Below is a small trained network, with its code and all its weights. Each question gives an input and a target symbol and asks what happens when units are switched off, that is, made to give their printed mean instead of their output.

import numpy as np


def w(rows, s, z=0):
    codes = np.array(rows[::2]) - 128.0
    scale = np.full(codes.shape[1], s)
    scale[-1] = z or s
    return codes * scale


def f(y):
    return y / 2 * (1 + np.tanh(0.7978845608 * (y + 0.044715 * y**3)))


def softmax(a):
    e = np.exp(a - a.max(-1, keepdims=True))
    return e / e.sum(-1, keepdims=True)


def log_softmax(a):
    a = a - a.max(-1, keepdims=True)
    return a - np.log(np.exp(a).sum(-1, keepdims=True))


def net(x, mask):
    ids = ['ΞΣαβδεζηλμπφ'.index(c) for c in x.split()]
    T = len(ids)
    res = E[ids] + P[:T]
    q, k, v = (res @ M[0].T for M in (Q, K, V))
    z = softmax(np.where(np.tri(T) > 0, q @ k.T / 2**0.5, -1e9)) @ v
    res = res + np.where(mask[0], z, O[0][:, -1]) @ O[0][:, :-1]
    y = f(res @ A[0][:, :-1].T + A[0][:, -1])
    res = res + np.where(mask[1:9], y, B[0][:, -1]) @ B[0][:, :-1]
    return log_softmax(res[-1] @ U[:, :-1].T + U[:, -1])


Q, K, V, O, A, B = {}, {}, {}, {}, {}, {}
E = w([
[114,152,100,195,108,153],'Ξ',
[132,198,97,164,163,71],'Σ',
[87,37,65,129,146,141],'α',
[74,142,99,71,110,130],'β',
[138,150,165,94,157,181],'δ',
[114,143,145,146,145,181],'ε',
[119,96,67,119,162,64],'ζ',
[123,72,86,143,138,136],'η',
[45,162,107,153,87,123],'λ',
[155,118,139,173,122,40],'μ',
[225,138,99,195,129,183],'π',
[192,175,66,160,1,151],'φ',
],0.024)
P = w([
[156,122,231,170,73,146],'0',
[144,154,195,159,74,143],'1',
[142,184,186,143,85,136],'2',
[132,199,172,108,99,135],'3',
[112,205,160,118,111,105],'4',
[125,229,152,97,129,116],'5',
[82,223,149,104,151,84],'6',
[89,235,142,88,142,80],'7',
[85,253,133,91,132,80],'8',
[102,213,158,108,126,129],'9',
],0.0044)
Q[0] = w([
[185,48,139,4,151,88],'h1',
[168,81,240,109,14,51],'h1',
],0.02)
K[0] = w([
[238,38,193,165,195,105],'h1',
[210,87,192,164,4,82],'h1',
],0.019)
V[0] = w([
[35,166,190,190,45,102],'h1',
[144,151,65,255,186,159],'h1',
],0.0084)
O[0] = w([
[9,222,38,69,227,41,253],'h1',
[94,60,142,129,145,13,214],'h1',
],0.012,0.0066)
A[0] = w([
[111,90,159,250,115,53,88],'n1',
[101,204,237,180,139,79,252],'n2',
[124,134,78,40,56,61,128],'n3',
[62,58,56,107,190,239,66],'n4',
[27,84,179,94,204,162,251],'n5',
[130,200,220,240,122,214,57],'n6',
[254,107,113,157,181,56,142],'n7',
[146,141,152,34,81,172,11],'n8',
],0.011,0.0036)
B[0] = w([
[104,171,132,177,176,232,190],'n1',
[71,67,172,93,7,134,248],'n2',
[157,120,189,208,181,109,234],'n3',
[90,115,169,190,61,24,148],'n4',
[192,124,56,77,151,182,204],'n5',
[161,147,108,69,107,140,155],'n6',
[215,129,161,36,158,58,172],'n7',
[37,41,99,172,158,72,141],'n8',
],0.014,0.017)
U = w([
[64,142,129,191,181,229,242],'Ξ',
[89,109,235,139,144,145,117],'Σ',
[160,196,122,224,119,137,204],'α',
[113,233,117,143,68,166,227],'β',
[130,116,134,167,160,189,188],'δ',
[93,55,99,62,128,201,250],'ε',
[113,143,118,152,145,160,44],'ζ',
[117,112,106,164,155,141,35],'η',
[68,150,46,129,141,72,103],'λ',
[109,146,127,149,134,158,4],'μ',
[189,66,88,124,195,108,184],'π',
[132,2,96,193,86,97,25],'φ',
],0.0085,0.0024)

Each question gives the input, a string of symbols that net reads in full, and the target symbol t.
The units are the heads (2 rows each of Q, K, V and O) and the neurons (one row each of A and B). Each row of codes is followed by its name. A weight is (code - 128) times the scale printed after its matrix; where a second scale follows, it is the last column's (O, A, B and U).
mask holds one flag per unit, heads first, then neurons. A switched-off unit (its flag False) gives its mean, the last column of its rows in O or B, instead of its output. The means were averaged over made-up inputs and are rounded, as every weight is.
A unit's drop is (log p(t) with every unit on - log p(t) with that unit switched off) / (log p(t) with every unit on - log p(t) with every unit switched off).
The circuit of an input: a set's keep is (log p(t) with only the set's units on - log p(t) with every unit switched off) / (log p(t) with every unit on - log p(t) with every unit switched off). Starting from all 9 units, units are removed one at a time, each time the one whose removal leaves the highest keep (on an exact tie, the one counted first), for as long as the keep stays at least 0.8.
units of the circuit, in order: the units of the circuit, biggest drop first
most important unit: the unit with the biggest drop
top k neurons: the k neurons with the biggest drops, biggest first
drop when u is switched off: that unit's drop, to one decimal
input Σ Σ Σ δ Σ μ, target Σ: most important unit -> n5
input α Σ ζ Σ β α π π, target β: units of the circuit, in order -> [h1 n6]
input Σ Σ ε η, target π: top 2 neurons -> [n2 n5]
input μ Σ φ Σ φ Σ φ, target α: top 2 neurons -> [n2 n3]
input Σ λ φ δ φ Σ λ β Σ π, target β: units of the circuit, in order -> [h1 n3]
input μ Σ α δ λ α Σ δ, target ε: top 2 neurons -> [n3 n6]
input Σ Σ Σ μ η β β Σ η, target λ: top 2 neurons -> [n2 n3]
input Σ Σ η, target π: top 2 neurons -> [n2 n7]
input δ Σ Σ, target Σ: top 4 neurons -> [n2 n7 n5 n1]
input π Σ φ α, target φ: drop when n4 is switched off -> 1.7
input Σ Ξ δ ε Σ ε, target ε: drop when n3 is switched off -> 0.4
input Σ η π, target π: drop when n2 is switched off -> 0.3
